Below is a small trained network, with its code and all its weights. Each question gives an input and a class and asks what happens when units are switched off, that is, made to give their printed mean instead of their output.

import numpy as np


def w(rows, s, z=0):
    codes = np.array(rows[::2]) - 128.0
    scale = np.full(codes.shape[1], s)
    scale[-1] = z or s
    return codes * scale


def norm(h):
    return h / np.sqrt((h * h).mean(-1, keepdims=True) + 1e-5)


def f(y):
    return np.maximum(y, 0)


def log_softmax(a):
    a = a - a.max(-1, keepdims=True)
    return a - np.log(np.exp(a).sum(-1, keepdims=True))


def net(x, mask):
    res = np.array(x, float).reshape(1, 8) / 4 @ E
    u = 0
    for l in range(2):
        y = f(norm(res) @ A[l][:, :-1].T + A[l][:, -1])
        res = res + np.where(mask[u : u + 11], y, B[l][:, -1]) @ B[l][:, :-1]
        u += 11
    return log_softmax(norm(res)[-1] @ U[:, :-1].T + U[:, -1])


A, B = {}, {}
E = w([
[165,125,62,173,160,51,155],'x0',
[129,123,132,127,130,128,129],'x1',
[128,171,172,227,47,157,119],'x2',
[132,124,129,126,128,130,128],'x3',
[128,130,124,126,128,129,128],'x4',
[128,130,128,129,125,129,127],'x5',
[131,126,132,128,125,123,127],'x6',
[164,153,127,114,255,143,34],'x7',
],0.0055)
A[0] = w([
[131,97,15,158,109,155,241,131],'L0N1',
[204,115,129,75,172,153,134,7],'L0N2',
[116,153,142,89,95,249,91,132],'L0N3',
[128,105,166,32,26,160,198,73],'L0N4',
[124,86,111,80,194,129,94,29],'L0N5',
[214,125,87,233,183,44,93,155],'L0N6',
[85,74,193,86,78,197,192,82],'L0N7',
[153,179,188,229,163,130,54,111],'L0N8',
[127,94,153,224,51,144,201,96],'L0N9',
[109,106,97,9,81,43,206,167],'L0N10',
[111,57,178,2,172,176,149,65],'L0N11',
],0.0058,0.0019)
B[0] = w([
[168,95,190,106,183,93,141,217],'L0N1',
[82,179,121,127,141,117,118,172],'L0N2',
[141,151,219,76,252,121,88,214],'L0N3',
[79,69,86,98,91,197,68,237],'L0N4',
[95,215,137,77,85,89,134,200],'L0N5',
[145,161,93,245,47,98,165,237],'L0N6',
[98,67,107,76,74,176,80,223],'L0N7',
[167,67,191,198,111,161,100,216],'L0N8',
[117,252,54,90,206,79,101,231],'L0N9',
[170,43,161,157,159,130,186,255],'L0N10',
[79,94,78,144,2,204,106,233],'L0N11',
],0.0087,0.005)
A[1] = w([
[165,182,215,114,197,130,114,92],'L1N1',
[119,222,18,148,162,14,186,53],'L1N2',
[150,82,121,162,110,161,113,3],'L1N3',
[107,182,126,120,166,69,103,122],'L1N4',
[124,199,80,117,132,74,173,66],'L1N5',
[138,135,70,211,95,148,143,116],'L1N6',
[138,72,91,153,106,177,94,114],'L1N7',
[52,214,167,77,76,173,103,108],'L1N8',
[72,221,100,37,146,164,61,125],'L1N9',
[142,203,64,111,120,92,180,39],'L1N10',
[173,78,121,142,158,61,255,136],'L1N11',
],0.0078,0.0018)
B[1] = w([
[121,38,114,70,149,95,196,172],'L1N1',
[58,23,79,44,103,198,169,239],'L1N2',
[81,193,110,67,151,105,116,149],'L1N3',
[133,127,151,90,23,211,122,169],'L1N4',
[48,76,170,101,119,175,158,181],'L1N5',
[112,199,77,2,162,77,132,183],'L1N6',
[76,195,99,74,197,89,244,176],'L1N7',
[245,150,71,186,137,38,183,227],'L1N8',
[129,211,102,253,94,77,143,254],'L1N9',
[89,67,119,67,98,170,92,180],'L1N10',
[178,184,251,171,184,165,16,211],'L1N11',
],0.0082,0.0071)
U = w([
[43,89,90,37,101,197,161,160],'0',
[163,244,81,220,113,71,140,197],'1',
[188,97,254,147,226,135,118,3],'2',
],0.0073,0.00049)

Each question gives the input, the list of numbers given to net, and the class t.
The units are the neurons (one row each of A and B). Each row of codes is followed by its name. A weight is (code - 128) times the scale printed after its matrix; where a second scale follows, it is the last column's (A, B and U).
mask holds one flag per neuron, layer by layer. A switched-off neuron (its flag False) gives its mean, the last column of its row in B, instead of its output. The means were averaged over made-up inputs and are rounded, as every weight is.
A unit's drop is (log p(t) with every unit on - log p(t) with that unit switched off) / (log p(t) with every unit on - log p(t) with every unit switched off).
The circuit of an input: a set's keep is (log p(t) with only the set's units on - log p(t) with every unit switched off) / (log p(t) with every unit on - log p(t) with every unit switched off). Starting from the 12 units with the biggest drops (on a tie, the unit counted first), units are removed one at a time, each time the one whose removal leaves the highest keep (on an exact tie, the one counted first), for as long as the keep stays at least 0.8.
circuit, biggest first: the units of the circuit, biggest drop first
unit that matters most: the unit with the biggest drop
k most important neurons: the k neurons with the biggest drops, biggest first
top k neurons in layer l: the k neurons of layer l with the biggest drops, biggest first
drop of u: that unit's drop, to one decimal
input [-1,-3,-6,7,3,-5,2,7], class 1: unit that matters most : L1N9
input [8,7,-4,-5,-6,-1,-7,2], class 0: 3 most important neurons : (L1N2, L0N6, L0N8)
input [6,5,-5,-7,8,-8,7,0], class 2: circuit, biggest first : (L1N11, L0N10)
input [0,-5,-6,-4,-7,-4,-4,8], class 1: 2 most important neurons : (L1N9, L0N11)
input [5,7,8,0,2,-2,3,-1], class 0: circuit, biggest first : (L0N9, L1N2)
input [-7,5,2,-4,-5,8,-3,-5], class 1: 2 most important neurons : (L0N9, L1N9)
input [5,-2,3,-1,7,-6,1,-5], class 0: circuit, biggest first : (L0N9, L1N2)
input [1,-1,0,-7,-2,7,8,-4], class 2: top 4 neurons in layer 0 : (L0N10, L0N1, L0N5, L0N11)
input [2,-2,-2,6,-4,5,1,0], class 2: 3 most important neurons : (L1N11, L0N10, L0N9)
input [8,-4,0,-5,-6,-6,5,6], class 0: 3 most important neurons : (L1N2, L0N10, L1N9)
input [-6,0,2,-6,1,-6,-6,6], class 2: 2 most important neurons : (L0N3, L0N8)
input [-1,-7,-8,7,-2,-4,-7,1], class 1: 2 most important neurons : (L0N11, L0N5)
input [-6,3,-8,-8,2,5,8,7], class 1: drop of L0N7 : 0.0
input [-7,-7,3,-3,0,1,7,2], class 2: unit that matters most : L0N3
input [3,-7,6,5,-7,-4,3,-2], class 0: drop of L0N9 : 2.2
input [-2,-4,3,1,-2,-4,-4,-7], class 1: drop of L0N9 : 2.4
